Below is a small trained network, with its code and all its weights. Each question gives an input and a class and asks what happens when units are switched off, that is, made to give their printed mean instead of their output.

import numpy as np


def w(rows, s, z=0):
    codes = np.array(rows[::2]) - 128.0
    scale = np.full(codes.shape[1], s)
    scale[-1] = z or s
    return codes * scale


def f(y):
    return y / 2 * (1 + np.tanh(0.7978845608 * (y + 0.044715 * y**3)))


def log_softmax(a):
    a = a - a.max(-1, keepdims=True)
    return a - np.log(np.exp(a).sum(-1, keepdims=True))


def net(x, mask):
    res = np.array(x, float).reshape(1, 5) / 4 @ E
    y = f(res @ A[0][:, :-1].T + A[0][:, -1])
    res = res + np.where(mask, y, B[0][:, -1]) @ B[0][:, :-1]
    return log_softmax(res[-1] @ U[:, :-1].T + U[:, -1])


A, B = {}, {}
E = w([
[123,125,129],'x0',
[128,128,131],'x1',
[43,108,162],'x2',
[83,76,2],'x3',
[42,100,160],'x4',
],0.0061)
A[0] = w([
[129,137,135,140],'N0',
[122,128,133,102],'N1',
[137,122,115,99],'N2',
[125,128,130,128],'N3',
[126,128,126,130],'N4',
[194,159,186,203],'N5',
[138,127,109,88],'N6',
[127,126,128,137],'N7',
[98,133,165,106],'N8',
[164,128,58,104],'N9',
[34,93,37,167],'N10',
[164,123,155,125],'N11',
[129,131,141,129],'N12',
[158,130,69,101],'N13',
[126,134,129,132],'N14',
[60,151,216,111],'N15',
[121,126,139,98],'N16',
[127,127,129,121],'N17',
[124,130,127,130],'N18',
[132,125,132,141],'N19',
[126,130,128,141],'N20',
[49,105,93,21],'N21',
[151,130,85,93],'N22',
[132,136,134,148],'N23',
[133,127,130,126],'N24',
[251,166,186,14],'N25',
[167,134,39,105],'N26',
[105,131,158,104],'N27',
[126,123,127,133],'N28',
[101,132,160,107],'N29',
[98,131,168,101],'N30',
[130,126,128,132],'N31',
[101,138,154,127],'N32',
[29,112,60,1],'N33',
[119,131,125,124],'N34',
],0.011,0.005)
B[0] = w([
[137,119,128,136],'N0',
[118,126,127,117],'N1',
[104,144,128,118],'N2',
[126,127,131,128],'N3',
[128,128,129,129],'N4',
[218,89,171,237],'N5',
[105,133,111,116],'N6',
[132,127,130,133],'N7',
[96,90,114,137],'N8',
[38,130,92,167],'N9',
[186,236,125,254],'N10',
[160,141,143,142],'N11',
[132,114,123,130],'N12',
[40,145,118,154],'N13',
[132,125,126,130],'N14',
[33,32,107,200],'N15',
[115,121,122,116],'N16',
[127,126,124,125],'N17',
[127,128,129,129],'N18',
[135,127,131,135],'N19',
[132,126,129,135],'N20',
[156,64,164,138],'N21',
[75,133,102,135],'N22',
[141,122,131,140],'N23',
[130,127,125,127],'N24',
[133,251,69,193],'N25',
[18,120,89,186],'N26',
[104,98,115,130],'N27',
[130,129,130,131],'N28',
[98,96,119,134],'N29',
[85,95,121,137],'N30',
[128,130,131,130],'N31',
[112,92,118,140],'N32',
[201,47,189,156],'N33',
[126,125,128,126],'N34',
],0.03,0.0049)
U = w([
[160,217,130,116],'0',
[197,57,254,243],'1',
[7,87,116,1],'2',
],0.0046,0.0018)

Each question gives the input, the list of numbers given to net, and the class t.
The units are the neurons (one row each of A and B). Each row of codes is followed by its name. A weight is (code - 128) times the scale printed after its matrix; where a second scale follows, it is the last column's (A, B and U).
mask holds one flag per neuron, in row order. A switched-off neuron (its flag False) gives its mean, the last column of its row in B, instead of its output. The means were averaged over made-up inputs and are rounded, as every weight is.
A unit's drop is (log p(t) with every unit on - log p(t) with that unit switched off) / (log p(t) with every unit on - log p(t) with every unit switched off).
The circuit of an input: a set's keep is (log p(t) with only the set's units on - log p(t) with every unit switched off) / (log p(t) with every unit on - log p(t) with every unit switched off). Starting from the 12 units with the biggest drops (on a tie, the unit counted first), units are removed one at a time, each time the one whose removal leaves the highest keep (on an exact tie, the one counted first), for as long as the keep stays at least 0.8.
circuit, biggest first: the units of the circuit, biggest drop first
unit that matters most: the unit with the biggest drop
top k neurons: the k neurons with the biggest drops, biggest first
drop when u is switched off: that unit's drop, to one decimal
input [-3,-8,3,-2,0], class 1: circuit, biggest first	(N26 N25)
input [-6,4,3,8,7], class 1: circuit, biggest first	(N33)
input [8,5,5,6,1], class 1: top 3 neurons	(N33 N21 N25)
input [2,-7,-6,1,-5], class 2: top 4 neurons	(N10 N26 N9 N13)
input [-4,5,-6,3,0], class 2: circuit, biggest first	(N26 N9)
input [7,6,-5,2,-7], class 2: top 2 neurons	(N26 N10)
input [-1,0,2,2,5], class 1: top 2 neurons	(N25 N33)
input [1,0,4,-5,3], class 2: top 3 neurons	(N15 N33 N10)
input [8,0,-5,6,-2], class 2: top 2 neurons	(N26 N9)
input [-7,3,-7,2,-6], class 2: top 3 neurons	(N26 N10 N9)
input [3,-5,-4,2,-7], class 2: top 2 neurons	(N26 N10)
input [1,2,0,6,-7], class 2: top 2 neurons	(N26 N9)
input [-3,4,5,1,4], class 1: drop when N25 is switched off	0.3
input [-2,5,8,3,3], class 1: unit that matters most	N33
input [7,-8,8,3,5], class 1: drop when N33 is switched off	0.3
input [-7,1,-4,8,-6], class 2: drop when N26 is switched off	0.1
